Below is a small trained network, with its code and all its weights. Each question gives an input and a class and asks what happens when units are switched off, that is, made to give their printed mean instead of their output.

import numpy as np


def w(rows, s, z=0):
    codes = np.array(rows[::2]) - 128.0
    scale = np.full(codes.shape[1], s)
    scale[-1] = z or s
    return codes * scale


def norm(h):
    return h / np.sqrt((h * h).mean(-1, keepdims=True) + 1e-5)


def f(y):
    return y / 2 * (1 + np.tanh(0.7978845608 * (y + 0.044715 * y**3)))


def log_softmax(a):
    a = a - a.max(-1, keepdims=True)
    return a - np.log(np.exp(a).sum(-1, keepdims=True))


def net(x, mask):
    res = np.array(x, float).reshape(1, 6) / 4 @ E
    u = 0
    for l in range(4):
        y = f(norm(res) @ A[l][:, :-1].T + A[l][:, -1])
        res = res + np.where(mask[u : u + 8], y, B[l][:, -1]) @ B[l][:, :-1]
        u += 8
    return log_softmax(norm(res)[-1] @ U[:, :-1].T + U[:, -1])


A, B = {}, {}
E = w([
[109,196,160,51,71,132,111],'x0',
[4,69,133,137,132,136,202],'x1',
[177,120,147,101,109,69,247],'x2',
[155,74,1,66,116,135,121],'x3',
[133,91,70,175,54,168,125],'x4',
[81,119,169,122,138,217,72],'x5',
],0.0086)
A[0] = w([
[144,146,112,121,155,80,134,36],'0.n1',
[111,224,192,95,98,126,104,88],'0.n2',
[141,124,137,156,102,91,179,69],'0.n3',
[154,140,166,54,125,120,149,49],'0.n4',
[94,115,122,161,143,134,65,44],'0.n5',
[81,58,139,101,144,134,142,2],'0.n6',
[145,143,115,93,119,12,156,103],'0.n7',
[100,148,120,154,153,98,126,58],'0.n8',
],0.012,0.0061)
B[0] = w([
[137,79,121,143,157,91,104,132],'0.n1',
[131,131,255,99,127,146,130,238],'0.n2',
[130,104,133,165,118,102,177,162],'0.n3',
[127,169,117,78,186,150,149,164],'0.n4',
[190,159,116,177,208,167,156,162],'0.n5',
[115,58,144,84,138,178,129,141],'0.n6',
[112,134,97,104,175,81,139,253],'0.n7',
[112,117,99,107,101,113,103,114],'0.n8',
],0.012,0.0053)
A[1] = w([
[180,111,144,190,117,151,190,3],'1.n1',
[3,57,111,96,133,134,163,60],'1.n2',
[94,168,170,124,166,146,108,106],'1.n3',
[183,168,131,117,149,74,175,105],'1.n4',
[51,161,116,125,120,103,181,130],'1.n5',
[187,119,154,138,96,66,216,143],'1.n6',
[108,101,116,159,174,161,38,2],'1.n7',
[119,137,112,160,95,80,208,76],'1.n8',
],0.011,0.0042)
B[1] = w([
[94,77,165,168,113,132,63,141],'1.n1',
[251,37,157,132,90,164,205,225],'1.n2',
[134,150,154,135,85,151,150,207],'1.n3',
[102,79,122,122,175,140,81,231],'1.n4',
[87,91,99,91,104,129,175,181],'1.n5',
[43,116,99,137,150,118,102,255],'1.n6',
[59,173,88,185,121,156,186,189],'1.n7',
[38,79,163,118,147,94,145,189],'1.n8',
],0.011,0.0051)
A[2] = w([
[128,90,55,95,157,150,121,153],'2.n1',
[167,160,61,95,77,181,48,92],'2.n2',
[68,123,115,232,161,193,111,2],'2.n3',
[176,122,92,107,134,87,170,10],'2.n4',
[149,73,108,149,153,97,110,114],'2.n5',
[65,131,100,177,132,149,146,137],'2.n6',
[143,136,105,177,158,223,202,94],'2.n7',
[86,155,114,110,253,127,104,118],'2.n8',
],0.011,0.0046)
B[2] = w([
[178,217,195,126,97,142,94,237],'2.n1',
[56,192,136,152,3,21,252,192],'2.n2',
[36,215,84,234,195,179,81,227],'2.n3',
[139,153,167,252,165,95,64,137],'2.n4',
[104,118,169,206,108,103,66,181],'2.n5',
[132,218,153,140,106,123,234,210],'2.n6',
[205,137,71,186,116,156,182,240],'2.n7',
[181,149,45,109,87,201,102,253],'2.n8',
],0.007,0.005)
A[3] = w([
[78,89,231,160,184,139,67,135],'3.n1',
[165,124,110,58,209,99,222,174],'3.n2',
[170,143,45,127,213,21,46,3],'3.n3',
[98,110,220,155,97,121,55,124],'3.n4',
[153,173,95,197,170,179,129,80],'3.n5',
[120,181,151,43,175,173,116,70],'3.n6',
[77,164,78,109,25,1,187,56],'3.n7',
[74,127,176,150,92,235,214,122],'3.n8',
],0.0083,0.005)
B[3] = w([
[90,112,131,123,37,152,82,196],'3.n1',
[183,122,72,115,168,145,88,225],'3.n2',
[207,107,133,170,160,129,2,182],'3.n3',
[81,113,193,121,102,106,86,170],'3.n4',
[73,136,80,110,149,112,174,182],'3.n5',
[112,194,115,100,121,169,212,173],'3.n6',
[124,142,102,93,101,31,147,192],'3.n7',
[204,154,107,135,159,135,58,254],'3.n8',
],0.0099,0.0056)
U = w([
[52,58,84,101,172,43,199,124],'0',
[178,127,73,132,214,69,8,171],'1',
[119,221,71,230,151,205,158,199],'2',
[224,38,126,131,125,211,195,162],'3',
[127,203,254,104,90,180,89,235],'4',
[26,92,169,227,119,117,77,3],'5',
[148,208,92,125,30,40,122,71],'6',
[171,200,109,8,204,153,142,5],'7',
],0.017,0.0028)

Each question gives the input, the list of numbers given to net, and the class t.
The units are the neurons (one row each of A and B). Each row of codes is followed by its name. A weight is (code - 128) times the scale printed after its matrix; where a second scale follows, it is the last column's (A, B and U).
mask holds one flag per neuron, layer by layer. A switched-off neuron (its flag False) gives its mean, the last column of its row in B, instead of its output. The means were averaged over made-up inputs and are rounded, as every weight is.
A unit's drop is (log p(t) with every unit on - log p(t) with that unit switched off) / (log p(t) with every unit on - log p(t) with every unit switched off).
The circuit of an input: a set's keep is (log p(t) with only the set's units on - log p(t) with every unit switched off) / (log p(t) with every unit on - log p(t) with every unit switched off). Starting from the 12 units with the biggest drops (on a tie, the unit counted first), units are removed one at a time, each time the one whose removal leaves the highest keep (on an exact tie, the one counted first), for as long as the keep stays at least 0.8.
units of the circuit, in order: the units of the circuit, biggest drop first
unit that matters most: the unit with the biggest drop
top k neurons: the k neurons with the biggest drops, biggest first
drop when u is switched off: that unit's drop, to one decimal
input [2,-7,-5,7,8,6], class 6: units of the circuit, in order	2.n2
input [0,-1,-1,-3,-6,-5], class 1: top 2 neurons	0.n7, 0.n1
input [-3,8,-4,-1,7,5], class 3: top 3 neurons	1.n2, 0.n6, 1.n6
input [-4,3,-3,-1,-7,-5], class 1: top 2 neurons	0.n7, 0.n2
input [-3,-2,4,5,8,-5], class 0: units of the circuit, in order	1.n8, 1.n6
input [-4,-6,7,-5,-7,3], class 7: units of the circuit, in order	0.n4, 3.n2, 2.n5
input [-3,5,0,-6,-3,-3], class 0: units of the circuit, in order	1.n5, 0.n2
input [-8,0,1,3,-2,-2], class 1: units of the circuit, in order	1.n7, 1.n2
input [2,-4,7,2,8,0], class 0: top 2 neurons	1.n8, 0.n2
input [-6,8,-3,-8,-3,-7], class 0: top 3 neurons	1.n5, 0.n2, 1.n8
input [-8,-1,7,-1,-6,1], class 1: top 3 neurons	0.n7, 2.n8, 3.n3
input [-7,-5,7,8,2,6], class 6: top 3 neurons	2.n2, 0.n7, 1.n2
input [2,1,4,-8,-2,-4], class 0: top 2 neurons	0.n7, 0.n3
input [8,5,-1,1,6,2], class 3: units of the circuit, in order	1.n2
input [-5,-1,5,-1,-6,-6], class 1: top 3 neurons	3.n3, 0.n7, 2.n8
input [-5,-3,6,-1,-1,-8], class 1: top 3 neurons	0.n7, 3.n3, 1.n4
input [8,-4,2,5,4,6], class 6: top 2 neurons	2.n2, 3.n7
input [0,-6,3,-6,0,-4], class 1: top 3 neurons	0.n7, 2.n8, 3.n3
input [5,-7,0,5,2,-6], class 1: top 3 neurons	0.n7, 3.n3, 1.n4
input [1,-4,6,5,5,2], class 6: top 2 neurons	2.n2, 2.n1
input [2,8,-8,3,5,4], class 2: unit that matters most	0.n5
input [8,6,-2,7,2,-5], class 3: drop when 2.n2 is switched off	0.1
input [6,5,3,-2,8,-2], class 0: drop when 1.n8 is switched off	0.1
input [0,-8,3,-7,8,-1], class 5: drop when 1.n6 is switched off	0.2
input [-3,-6,2,0,3,4], class 6: drop when 2.n2 is switched off	1.1
